Below is a small trained network, with its code and all its weights. Each question gives an input and a class and asks what happens when units are switched off, that is, made to give their printed mean instead of their output.

import numpy as np


def w(rows, s, z=0):
    codes = np.array(rows[::2]) - 128.0
    scale = np.full(codes.shape[1], s)
    scale[-1] = z or s
    return codes * scale


def norm(h):
    return h / np.sqrt((h * h).mean(-1, keepdims=True) + 1e-5)


def f(y):
    return y / 2 * (1 + np.tanh(0.7978845608 * (y + 0.044715 * y**3)))


def log_softmax(a):
    a = a - a.max(-1, keepdims=True)
    return a - np.log(np.exp(a).sum(-1, keepdims=True))


def net(x, mask):
    res = np.array(x, float).reshape(1, 6) / 4 @ E
    u = 0
    for l in range(2):
        y = f(norm(res) @ A[l][:, :-1].T + A[l][:, -1])
        res = res + np.where(mask[u : u + 5], y, B[l][:, -1]) @ B[l][:, :-1]
        u += 5
    return log_softmax(norm(res)[-1] @ U[:, :-1].T + U[:, -1])


A, B = {}, {}
E = w([
[151,120,139,144],'x0',
[143,150,10,255],'x1',
[132,130,130,131],'x2',
[151,148,145,140],'x3',
[241,140,89,5],'x4',
[122,129,123,124],'x5',
],0.0074)
A[0] = w([
[41,106,223,160,122],'L0N0',
[130,128,199,91,22],'L0N1',
[73,158,77,247,73],'L0N2',
[204,143,1,142,1],'L0N3',
[169,127,11,200,120],'L0N4',
],0.0098,0.0064)
B[0] = w([
[120,251,141,140,235],'L0N0',
[95,91,52,131,141],'L0N1',
[135,50,107,138,247],'L0N2',
[146,137,34,99,186],'L0N3',
[110,167,85,149,255],'L0N4',
],0.025,0.0061)
A[1] = w([
[107,43,93,167,97],'L1N0',
[89,169,219,156,4],'L1N1',
[120,111,235,168,123],'L1N2',
[63,11,152,253,51],'L1N3',
[160,28,199,45,114],'L1N4',
],0.018,0.0041)
B[1] = w([
[118,157,218,114,208],'L1N0',
[29,44,137,116,199],'L1N1',
[66,153,102,65,143],'L1N2',
[214,98,192,252,254],'L1N3',
[196,140,205,26,221],'L1N4',
],0.034,0.0079)
U = w([
[42,128,149,102,9],'0',
[178,126,140,215,183],'1',
[200,145,140,24,121],'2',
[196,152,6,114,229],'3',
],0.021,0.0015)

Each question gives the input, the list of numbers given to net, and the class t.
The units are the neurons (one row each of A and B). Each row of codes is followed by its name. A weight is (code - 128) times the scale printed after its matrix; where a second scale follows, it is the last column's (A, B and U).
mask holds one flag per neuron, layer by layer. A switched-off neuron (its flag False) gives its mean, the last column of its row in B, instead of its output. The means were averaged over made-up inputs and are rounded, as every weight is.
A unit's drop is (log p(t) with every unit on - log p(t) with that unit switched off) / (log p(t) with every unit on - log p(t) with every unit switched off).
The circuit of an input: a set's keep is (log p(t) with only the set's units on - log p(t) with every unit switched off) / (log p(t) with every unit on - log p(t) with every unit switched off). Starting from all 10 units, units are removed one at a time, each time the one whose removal leaves the highest keep (on an exact tie, the one counted first), for as long as the keep stays at least 0.8.
units of the circuit, in order: the units of the circuit, biggest drop first
most important unit: the unit with the biggest drop
top k neurons: the k neurons with the biggest drops, biggest first
top k neurons in layer l: the k neurons of layer l with the biggest drops, biggest first
drop of u: that unit's drop, to one decimal
input [-2,5,8,2,1,-6], class 3: units of the circuit, in order : [L0N3, L1N3]
input [3,-6,-8,4,0,-2], class 0: most important unit : L0N2
input [-7,6,-3,-8,1,5], class 3: top 3 neurons : [L0N4, L0N3, L1N3]
input [-7,1,-4,7,4,2], class 3: top 3 neurons : [L1N4, L1N3, L1N0]
input [-5,-1,-5,-2,2,5], class 2: top 2 neurons in layer 0 : [L0N0, L0N4]
input [8,2,2,7,1,-4], class 3: top 3 neurons : [L1N3, L1N4, L0N2]
input [2,6,-7,-4,1,1], class 3: top 3 neurons : [L0N3, L0N4, L1N3]
input [4,2,5,6,6,-4], class 3: top 2 neurons in layer 1 : [L1N4, L1N3]
input [-2,0,8,4,-8,2], class 0: top 2 neurons : [L0N0, L1N1]
input [8,-7,5,8,0,-6], class 0: top 2 neurons in layer 0 : [L0N2, L0N3]
input [-5,0,-1,2,0,-5], class 0: top 2 neurons : [L0N3, L0N2]
input [3,-1,8,3,-1,-5], class 0: drop of L1N3 : 0.1
input [2,-3,7,8,-1,4], class 0: drop of L0N3 : 0.1
